Below are the code and all the weights of a small trained network. Each question names an input and a target symbol and asks about switching units off, where a switched-off unit gives its printed mean instead of its output.

import numpy as np


def w(rows, s, z=0):
    codes = np.array(rows[::2]) - 128.0
    scale = np.full(codes.shape[1], s)
    scale[-1] = z or s
    return codes * scale


def norm(h):
    return h / np.sqrt((h * h).mean(-1, keepdims=True) + 1e-5)


def f(y):
    return np.maximum(y, 0)


def softmax(a):
    e = np.exp(a - a.max(-1, keepdims=True))
    return e / e.sum(-1, keepdims=True)


def log_softmax(a):
    a = a - a.max(-1, keepdims=True)
    return a - np.log(np.exp(a).sum(-1, keepdims=True))


def net(x, mask):
    ids = ['αβγδεζηθλμξτφψ'.index(c) for c in x.split()]
    T = len(ids)
    res = E[ids] + P[:T]
    u = 0
    for l in range(2):
        q, k, v = (norm(res) @ M[l].T for M in (Q, K, V))
        z = softmax(np.where(np.tri(T) > 0, q @ k.T / 4**0.5, -1e9)) @ v
        res = res + np.where(mask[u], z, O[l][:, -1]) @ O[l][:, :-1]
        u += 1
        y = f(norm(res) @ A[l][:, :-1].T + A[l][:, -1])
        res = res + np.where(mask[u : u + 4], y, B[l][:, -1]) @ B[l][:, :-1]
        u += 4
    return log_softmax(norm(res)[-1] @ U[:, :-1].T + U[:, -1])


Q, K, V, O, A, B = {}, {}, {}, {}, {}, {}
E = w([
[188,199,254],'α',
[148,92,111],'β',
[28,181,221],'γ',
[164,23,45],'δ',
[70,144,95],'ε',
[39,37,139],'ζ',
[108,20,172],'η',
[131,55,115],'θ',
[165,115,25],'λ',
[89,96,74],'μ',
[96,74,212],'ξ',
[185,77,96],'τ',
[28,22,136],'φ',
[197,38,56],'ψ',
],0.013)
P = w([
[182,254,133],'0',
[51,74,157],'1',
[146,43,89],'2',
[58,76,142],'3',
[216,35,51],'4',
[65,94,227],'5',
[88,106,124],'6',
],0.0066)
Q[0] = w([
[91,254,94],'0.h1',
[142,78,138],'0.h1',
[151,34,156],'0.h1',
[214,85,202],'0.h1',
],0.0074)
K[0] = w([
[125,30,191],'0.h1',
[130,167,103],'0.h1',
[118,208,87],'0.h1',
[2,230,241],'0.h1',
],0.0058)
V[0] = w([
[146,229,177],'0.h1',
[2,44,68],'0.h1',
[146,37,129],'0.h1',
[136,85,230],'0.h1',
],0.0086)
O[0] = w([
[131,183,65,37],'0.h1',
[4,84,199,255],'0.h1',
[169,122,179,189],'0.h1',
[163,236,152,146],'0.h1',
],0.012,0.0042)
A[0] = w([
[254,123,104,25],'0.n1',
[110,119,2,4],'0.n2',
[177,44,14,155],'0.n3',
[17,216,175,15],'0.n4',
],0.0086,0.0021)
B[0] = w([
[182,133,194,181],'0.n1',
[99,7,96,168],'0.n2',
[87,94,187,252],'0.n3',
[196,6,83,231],'0.n4',
],0.011,0.0032)
Q[1] = w([
[226,72,168],'1.h1',
[144,214,5],'1.h1',
[139,193,37],'1.h1',
[166,173,52],'1.h1',
],0.015)
K[1] = w([
[153,254,141],'1.h1',
[33,43,163],'1.h1',
[47,58,160],'1.h1',
[66,93,155],'1.h1',
],0.018)
V[1] = w([
[185,75,103],'1.h1',
[138,139,5],'1.h1',
[136,184,145],'1.h1',
[199,158,165],'1.h1',
],0.028)
O[1] = w([
[212,61,132,182],'1.h1',
[253,207,218,12],'1.h1',
[88,123,195,128],'1.h1',
[115,24,214,221],'1.h1',
],0.023,0.011)
A[1] = w([
[40,67,79,166],'1.n1',
[127,175,2,73],'1.n2',
[179,183,113,2],'1.n3',
[116,128,169,151],'1.n4',
],0.025,0.0051)
B[1] = w([
[192,210,67,252],'1.n1',
[66,118,255,174],'1.n2',
[116,137,29,146],'1.n3',
[97,118,175,154],'1.n4',
],0.025,0.021)
U = w([
[130,128,158,28],'α',
[196,110,158,85],'β',
[179,208,205,123],'γ',
[150,139,63,172],'δ',
[176,251,119,146],'ε',
[85,170,107,255],'ζ',
[41,83,118,115],'η',
[134,68,118,133],'θ',
[218,141,97,158],'λ',
[49,210,178,150],'μ',
[71,108,208,101],'ξ',
[164,86,151,115],'τ',
[91,168,106,253],'φ',
[167,66,95,94],'ψ',
],0.019,0.0056)

Each question gives the input, a string of symbols that net reads in full, and the target symbol t.
The units are the heads (4 rows each of Q, K, V and O) and the neurons (one row each of A and B). Each row of codes is followed by its name. A weight is (code - 128) times the scale printed after its matrix; where a second scale follows, it is the last column's (O, A, B and U).
mask holds one flag per unit, layer by layer, with each layer's heads first. A switched-off unit (its flag False) gives its mean, the last column of its rows in O or B, instead of its output. The means were averaged over made-up inputs and are rounded, as every weight is.
A unit's drop is (log p(t) with every unit on - log p(t) with that unit switched off) / (log p(t) with every unit on - log p(t) with every unit switched off).
The circuit of an input: a set's keep is (log p(t) with only the set's units on - log p(t) with every unit switched off) / (log p(t) with every unit on - log p(t) with every unit switched off). Starting from all 10 units, units are removed one at a time, each time the one whose removal leaves the highest keep (on an exact tie, the one counted first), for as long as the keep stays at least 0.8.
circuit, biggest first: the units of the circuit, biggest drop first
unit that matters most: the unit with the biggest drop
k most important neurons: the k neurons with the biggest drops, biggest first
top k neurons in layer l: the k neurons of layer l with the biggest drops, biggest first
drop when u is switched off: that unit's drop, to one decimal
input ε τ θ ε γ γ, target ε: unit that matters most	0.h1
input μ η ψ ε, target μ: 2 most important neurons	[1.n2; 0.n3]
input ζ λ μ γ η τ ξ, target ζ: circuit, biggest first	[1.h1; 0.h1]
input μ ξ μ, target μ: circuit, biggest first	[0.h1; 1.h1; 1.n2; 1.n1]
input ψ ε β γ ξ η θ, target ψ: circuit, biggest first	[1.h1; 0.h1; 0.n3; 0.n1]
input ε ε φ δ, target ε: circuit, biggest first	[0.h1; 1.h1]
input μ ζ γ β δ τ, target μ: circuit, biggest first	[0.h1; 1.h1; 1.n2; 0.n3]
input ζ η η, target ζ: 2 most important neurons	[1.n1; 1.n2]
input γ ε λ γ φ ε λ, target γ: circuit, biggest first	[0.h1; 1.h1]
input μ ξ ψ, target μ: top 2 neurons in layer 0	[0.n3; 0.n4]
input ξ η θ ε φ θ τ, target ξ: circuit, biggest first	[1.h1; 0.h1]
input δ ψ ψ φ ε η η, target δ: 2 most important neurons	[0.n3; 1.n1]
input ψ β μ β ξ η, target ψ: 3 most important neurons	[0.n3; 1.n2; 0.n1]
input λ η β, target λ: circuit, biggest first	[1.h1]
input γ γ γ, target γ: 2 most important neurons	[0.n4; 1.n1]
input μ β μ μ φ, target μ: drop when 1.n2 is switched off	0.8
input ξ ζ ε, target ξ: drop when 1.h1 is switched off	2.4
input ξ μ α δ ξ, target ξ: drop when 0.h1 is switched off	2.1
input ζ ξ θ ε ξ ε, target ζ: drop when 1.n2 is switched off	0.1
input ε γ ξ φ ψ θ, target ε: unit that matters most	0.h1
